Below is a small trained network, with its code and all its weights. Each question gives an input and a target symbol and asks what happens when units are switched off, that is, made to give their printed mean instead of their output.

import numpy as np


def w(rows, s, z=0):
    codes = np.array(rows[::2]) - 128.0
    scale = np.full(codes.shape[1], s)
    scale[-1] = z or s
    return codes * scale


def f(y):
    return np.maximum(y, 0)


def softmax(a):
    e = np.exp(a - a.max(-1, keepdims=True))
    return e / e.sum(-1, keepdims=True)


def log_softmax(a):
    a = a - a.max(-1, keepdims=True)
    return a - np.log(np.exp(a).sum(-1, keepdims=True))


def net(x, mask):
    ids = ['ΣΨβθφω'.index(c) for c in x.split()]
    T = len(ids)
    res = E[ids] + P[:T]
    u = 0
    for l in range(2):
        r = res
        for j in range(2):
            rows = slice(3 * j, 3 * j + 3)
            q, k, v = (r @ M[l][rows].T for M in (Q, K, V))
            z = softmax(np.where(np.tri(T) > 0, q @ k.T / 3**0.5, -1e9)) @ v
            o = O[l][rows]
            res = res + np.where(mask[u + j], z, o[:, -1]) @ o[:, :-1]
        u += 2
        y = f(res @ A[l][:, :-1].T + A[l][:, -1])
        res = res + np.where(mask[u : u + 4], y, B[l][:, -1]) @ B[l][:, :-1]
        u += 4
    return log_softmax(res[-1] @ U[:, :-1].T + U[:, -1])


Q, K, V, O, A, B = {}, {}, {}, {}, {}, {}
E = w([
[188,93,205,206,135],'Σ',
[230,232,27,56,212],'Ψ',
[48,18,12,182,226],'β',
[205,36,241,2,171],'θ',
[49,33,118,244,5],'φ',
[9,210,206,3,28],'ω',
],0.0045)
P = w([
[182,23,240,252,186],'0',
[25,166,44,63,136],'1',
[29,156,80,63,124],'2',
[59,149,88,47,88],'3',
[48,145,83,54,108],'4',
[41,128,75,65,129],'5',
[43,115,85,72,136],'6',
[45,107,76,103,145],'7',
[47,97,97,92,166],'8',
[50,83,108,90,168],'9',
],0.0038)
Q[0] = w([
[237,240,253,96,20],'0.h0',
[12,11,42,111,203],'0.h0',
[232,245,242,86,32],'0.h0',
[185,244,237,203,19],'0.h1',
[108,217,240,148,12],'0.h1',
[27,97,225,24,48],'0.h1',
],0.0045)
K[0] = w([
[12,209,21,9,122],'0.h0',
[208,69,245,249,37],'0.h0',
[11,220,13,15,136],'0.h0',
[37,244,58,36,17],'0.h1',
[4,208,98,20,36],'0.h1',
[37,91,238,70,58],'0.h1',
],0.0045)
V[0] = w([
[137,147,36,28,216],'0.h0',
[208,39,28,221,194],'0.h0',
[208,33,214,217,229],'0.h0',
[184,97,209,54,201],'0.h1',
[239,114,239,236,49],'0.h1',
[2,155,2,56,31],'0.h1',
],0.0043)
O[0] = w([
[215,237,51,86,240,106],'0.h0',
[214,4,66,224,171,76],'0.h0',
[151,17,230,145,185,136],'0.h0',
[214,98,226,55,183,128],'0.h1',
[222,12,86,73,79,9],'0.h1',
[15,253,130,186,63,229],'0.h1',
],0.0042,0.0015)
A[0] = w([
[244,71,244,62,210,206],'0.n0',
[230,13,82,244,194,164],'0.n1',
[3,54,198,133,16,252],'0.n2',
[205,182,35,163,249,209],'0.n3',
],0.0045,0.004)
B[0] = w([
[148,31,237,30,216,173],'0.n0',
[233,4,23,220,205,169],'0.n1',
[15,204,222,203,16,254],'0.n2',
[253,247,71,127,218,170],'0.n3',
],0.0044,0.0065)
Q[1] = w([
[10,188,244,69,108],'1.h0',
[209,210,207,23,31],'1.h0',
[55,205,248,39,117],'1.h0',
[231,149,28,190,247],'1.h1',
[238,117,29,178,250],'1.h1',
[241,111,24,162,254],'1.h1',
],0.0043)
K[1] = w([
[51,236,237,88,103],'1.h0',
[36,222,34,76,188],'1.h0',
[25,238,135,81,75],'1.h0',
[233,101,159,8,246],'1.h1',
[246,60,154,13,254],'1.h1',
[248,56,134,21,238],'1.h1',
],0.0043)
V[1] = w([
[53,195,210,16,107],'1.h0',
[202,52,29,233,122],'1.h0',
[112,197,17,226,162],'1.h0',
[240,4,114,147,222],'1.h1',
[31,162,182,169,32],'1.h1',
[30,99,63,244,21],'1.h1',
],0.0046)
O[1] = w([
[65,223,222,57,167,241],'1.h0',
[216,25,15,208,69,7],'1.h0',
[241,156,26,234,213,33],'1.h0',
[64,60,58,55,204,72],'1.h1',
[137,115,215,204,50,252],'1.h1',
[180,28,130,254,23,201],'1.h1',
],0.0044,0.0031)
A[1] = w([
[110,45,92,233,53,255],'1.n0',
[106,226,97,3,236,197],'1.n1',
[232,237,46,81,237,209],'1.n2',
[217,211,35,127,189,212],'1.n3',
],0.0042,0.0032)
B[1] = w([
[134,72,191,237,41,239],'1.n0',
[232,246,226,16,34,255],'1.n1',
[251,253,22,163,42,232],'1.n2',
[237,221,56,180,104,202],'1.n3',
],0.0041,0.0058)
U = w([
[32,16,106,92,168,23],'Σ',
[240,248,41,105,89,32],'Ψ',
[179,150,46,250,212,167],'β',
[158,126,198,14,224,136],'θ',
[210,39,172,184,13,44],'φ',
[4,195,207,143,128,252],'ω',
],0.004,0.0033)

Each question gives the input, a string of symbols that net reads in full, and the target symbol t.
The units are the heads (3 rows each of Q, K, V and O) and the neurons (one row each of A and B). Each row of codes is followed by its name. A weight is (code - 128) times the scale printed after its matrix; where a second scale follows, it is the last column's (O, A, B and U).
mask holds one flag per unit, layer by layer, with each layer's heads first. A switched-off unit (its flag False) gives its mean, the last column of its rows in O or B, instead of its output. The means were averaged over made-up inputs and are rounded, as every weight is.
A unit's drop is (log p(t) with every unit on - log p(t) with that unit switched off) / (log p(t) with every unit on - log p(t) with every unit switched off).
unit that matters most: the unit with the biggest drop
top k neurons: the k neurons with the biggest drops, biggest first
top k neurons in layer l: the k neurons of layer l with the biggest drops, biggest first
which heads matter: for each layer, one digit per head in row order, 1 if its drop is at least 0.15 and else 0, layers parted by /
drop of u: that unit's drop, to one decimal
input θ θ β φ, target φ: which heads matter	00 / 01
input θ Σ Σ, target θ: top 3 neurons in layer 0	[0.n0; 0.n2; 0.n1]
input Σ β β ω Ψ β β Σ, target β: which heads matter	10 / 11
input Σ ω ω ω β, target Σ: unit that matters most	0.h1
input β φ ω β Σ β Ψ Σ, target β: which heads matter	10 / 10
input θ φ Σ, target φ: which heads matter	10 / 11
input θ ω Σ Ψ ω Ψ φ Ψ Ψ β, target θ: top 2 neurons	[0.n0; 1.n1]
input φ Σ Σ, target φ: which heads matter	10 / 10
input Ψ ω φ θ Ψ Σ β, target Ψ: top 2 neurons in layer 0	[0.n3; 0.n2]
input θ β Σ, target θ: top 2 neurons in layer 0	[0.n0; 0.n2]
input β ω β Ψ ω Ψ ω φ φ β, target β: top 2 neurons	[0.n1; 0.n3]
input θ β β Σ β, target θ: which heads matter	11 / 01
input β Σ Σ β, target β: which heads matter	10 / 11
input φ ω Ψ ω ω β Σ ω Ψ, target Ψ: top 3 neurons	[0.n2; 0.n3; 1.n2]
input β Σ Σ ω ω ω θ θ Ψ, target Ψ: unit that matters most	1.n2
input φ θ φ φ θ, target φ: drop of 0.h1	0.2
input θ Ψ Ψ Ψ β β ω Ψ Σ Σ, target Ψ: drop of 0.n0	0.1
input Ψ β φ, target φ: drop of 0.n2	0.0
